Below is a small trained network, with its code and all its weights. Each question gives an input and a class and asks what happens when units are switched off, that is, made to give their printed mean instead of their output.

import numpy as np


def w(rows, s, z=0):
    codes = np.array(rows[::2]) - 128.0
    scale = np.full(codes.shape[1], s)
    scale[-1] = z or s
    return codes * scale


def f(y):
    return y / 2 * (1 + np.tanh(0.7978845608 * (y + 0.044715 * y**3)))


def log_softmax(a):
    a = a - a.max(-1, keepdims=True)
    return a - np.log(np.exp(a).sum(-1, keepdims=True))


def net(x, mask):
    res = np.array(x, float).reshape(1, 7) / 4 @ E
    y = f(res @ A[0][:, :-1].T + A[0][:, -1])
    res = res + np.where(mask, y, B[0][:, -1]) @ B[0][:, :-1]
    return log_softmax(res[-1] @ U[:, :-1].T + U[:, -1])


A, B = {}, {}
E = w([
[75,100,80,33,119],'x0',
[154,138,57,149,52],'x1',
[124,123,125,133,124],'x2',
[142,140,130,113,134],'x3',
[178,40,87,128,201],'x4',
[144,142,126,114,128],'x5',
[85,168,48,185,253],'x6',
],0.011)
A[0] = w([
[104,103,185,116,134,158],'neuron 0',
[84,108,99,92,118,66],'neuron 1',
[141,111,179,91,121,85],'neuron 2',
[93,159,125,142,95,91],'neuron 3',
[111,169,102,143,85,111],'neuron 4',
[176,149,125,178,118,135],'neuron 5',
[169,135,180,169,137,2],'neuron 6',
[147,100,148,125,95,53],'neuron 7',
[182,60,74,132,174,43],'neuron 8',
[94,122,133,51,154,107],'neuron 9',
[83,171,173,78,130,114],'neuron 10',
[105,123,103,95,121,124],'neuron 11',
[135,126,248,176,192,133],'neuron 12',
[110,151,64,141,140,139],'neuron 13',
[144,154,146,108,130,141],'neuron 14',
[79,142,129,129,174,113],'neuron 15',
[94,167,120,145,157,122],'neuron 16',
[132,172,68,127,144,119],'neuron 17',
[139,113,138,117,93,100],'neuron 18',
[93,179,159,140,134,122],'neuron 19',
[87,105,155,120,142,159],'neuron 20',
[177,66,106,138,117,189],'neuron 21',
[85,161,124,145,104,97],'neuron 22',
[174,97,138,122,169,128],'neuron 23',
[144,110,130,118,84,108],'neuron 24',
[126,169,146,110,126,142],'neuron 25',
[112,188,102,148,157,119],'neuron 26',
[112,123,120,152,146,96],'neuron 27',
[130,166,118,128,183,115],'neuron 28',
],0.015,0.004)
B[0] = w([
[119,67,154,113,103,175],'neuron 0',
[189,205,92,190,130,170],'neuron 1',
[158,62,185,189,139,180],'neuron 2',
[121,164,178,74,184,165],'neuron 3',
[98,145,128,61,155,173],'neuron 4',
[117,212,29,144,77,184],'neuron 5',
[158,181,135,140,88,176],'neuron 6',
[150,57,142,163,153,168],'neuron 7',
[110,141,137,54,171,219],'neuron 8',
[157,221,3,223,75,188],'neuron 9',
[145,125,100,71,151,193],'neuron 10',
[157,193,65,155,46,162],'neuron 11',
[99,158,36,119,43,249],'neuron 12',
[150,108,176,151,81,187],'neuron 13',
[115,114,130,164,194,145],'neuron 14',
[161,88,158,158,119,181],'neuron 15',
[145,37,171,158,125,175],'neuron 16',
[142,35,158,145,101,178],'neuron 17',
[157,97,182,185,110,168],'neuron 18',
[78,150,159,56,200,179],'neuron 19',
[124,104,80,114,81,157],'neuron 20',
[59,161,127,89,208,201],'neuron 21',
[108,139,176,61,164,163],'neuron 22',
[111,174,157,65,146,179],'neuron 23',
[124,116,188,164,131,178],'neuron 24',
[103,130,158,130,199,158],'neuron 25',
[172,96,137,140,108,185],'neuron 26',
[113,106,166,134,114,147],'neuron 27',
[152,78,150,167,118,181],'neuron 28',
],0.0074,0.012)
U = w([
[254,68,179,168,104,80],'0',
[169,243,25,162,49,92],'1',
[129,153,79,108,78,255],'2',
[113,180,135,38,215,60],'3',
],0.0085,0.0079)

Each question gives the input, the list of numbers given to net, and the class t.
The units are the neurons (one row each of A and B). Each row of codes is followed by its name. A weight is (code - 128) times the scale printed after its matrix; where a second scale follows, it is the last column's (A, B and U).
mask holds one flag per neuron, in row order. A switched-off neuron (its flag False) gives its mean, the last column of its row in B, instead of its output. The means were averaged over made-up inputs and are rounded, as every weight is.
A unit's drop is (log p(t) with every unit on - log p(t) with that unit switched off) / (log p(t) with every unit on - log p(t) with every unit switched off).
The circuit of an input: a set's keep is (log p(t) with only the set's units on - log p(t) with every unit switched off) / (log p(t) with every unit on - log p(t) with every unit switched off). Starting from the 12 units with the biggest drops (on a tie, the unit counted first), units are removed one at a time, each time the one whose removal leaves the highest keep (on an exact tie, the one counted first), for as long as the keep stays at least 0.8.
units of the circuit, in order: the units of the circuit, biggest drop first
most important unit: the unit with the biggest drop
k most important neurons: the k neurons with the biggest drops, biggest first
drop of u: that unit's drop, to one decimal
input [-7,-5,5,-3,6,6,6], class 1: most important unit	neuron 12
input [8,7,-2,-3,4,-2,-4], class 1: units of the circuit, in order	(neuron 1; neuron 11)
input [3,0,-4,0,5,7,-3], class 3: units of the circuit, in order	(neuron 12; neuron 21)
input [5,-1,-2,-2,2,5,-5], class 0: 4 most important neurons	(neuron 12; neuron 2; neuron 5; neuron 18)
input [5,-8,-2,-3,-6,7,6], class 2: 2 most important neurons	(neuron 9; neuron 19)
input [8,4,1,-8,6,-7,6], class 1: 2 most important neurons	(neuron 1; neuron 11)
input [-1,5,0,6,8,-4,7], class 3: 4 most important neurons	(neuron 8; neuron 21; neuron 23; neuron 2)
input [6,-5,-1,3,-6,3,3], class 1: 2 most important neurons	(neuron 9; neuron 11)
input [-3,-7,1,8,4,5,5], class 2: 3 most important neurons	(neuron 12; neuron 2; neuron 23)
input [-1,-6,-1,-6,5,-7,3], class 2: 3 most important neurons	(neuron 12; neuron 19; neuron 20)
input [4,-5,8,6,-7,1,-5], class 3: 2 most important neurons	(neuron 10; neuron 19)
input [8,-6,4,2,-2,5,-8], class 0: 2 most important neurons	(neuron 2; neuron 12)
input [-2,-4,7,3,5,8,1], class 3: drop of neuron 23	0.3
input [-4,-2,3,-2,-7,1,-1], class 3: drop of neuron 18	0.0
input [-2,0,4,5,-6,-3,4], class 3: most important unit	neuron 19
input [-1,-7,0,-6,2,5,-4], class 2: drop of neuron 5	-0.1
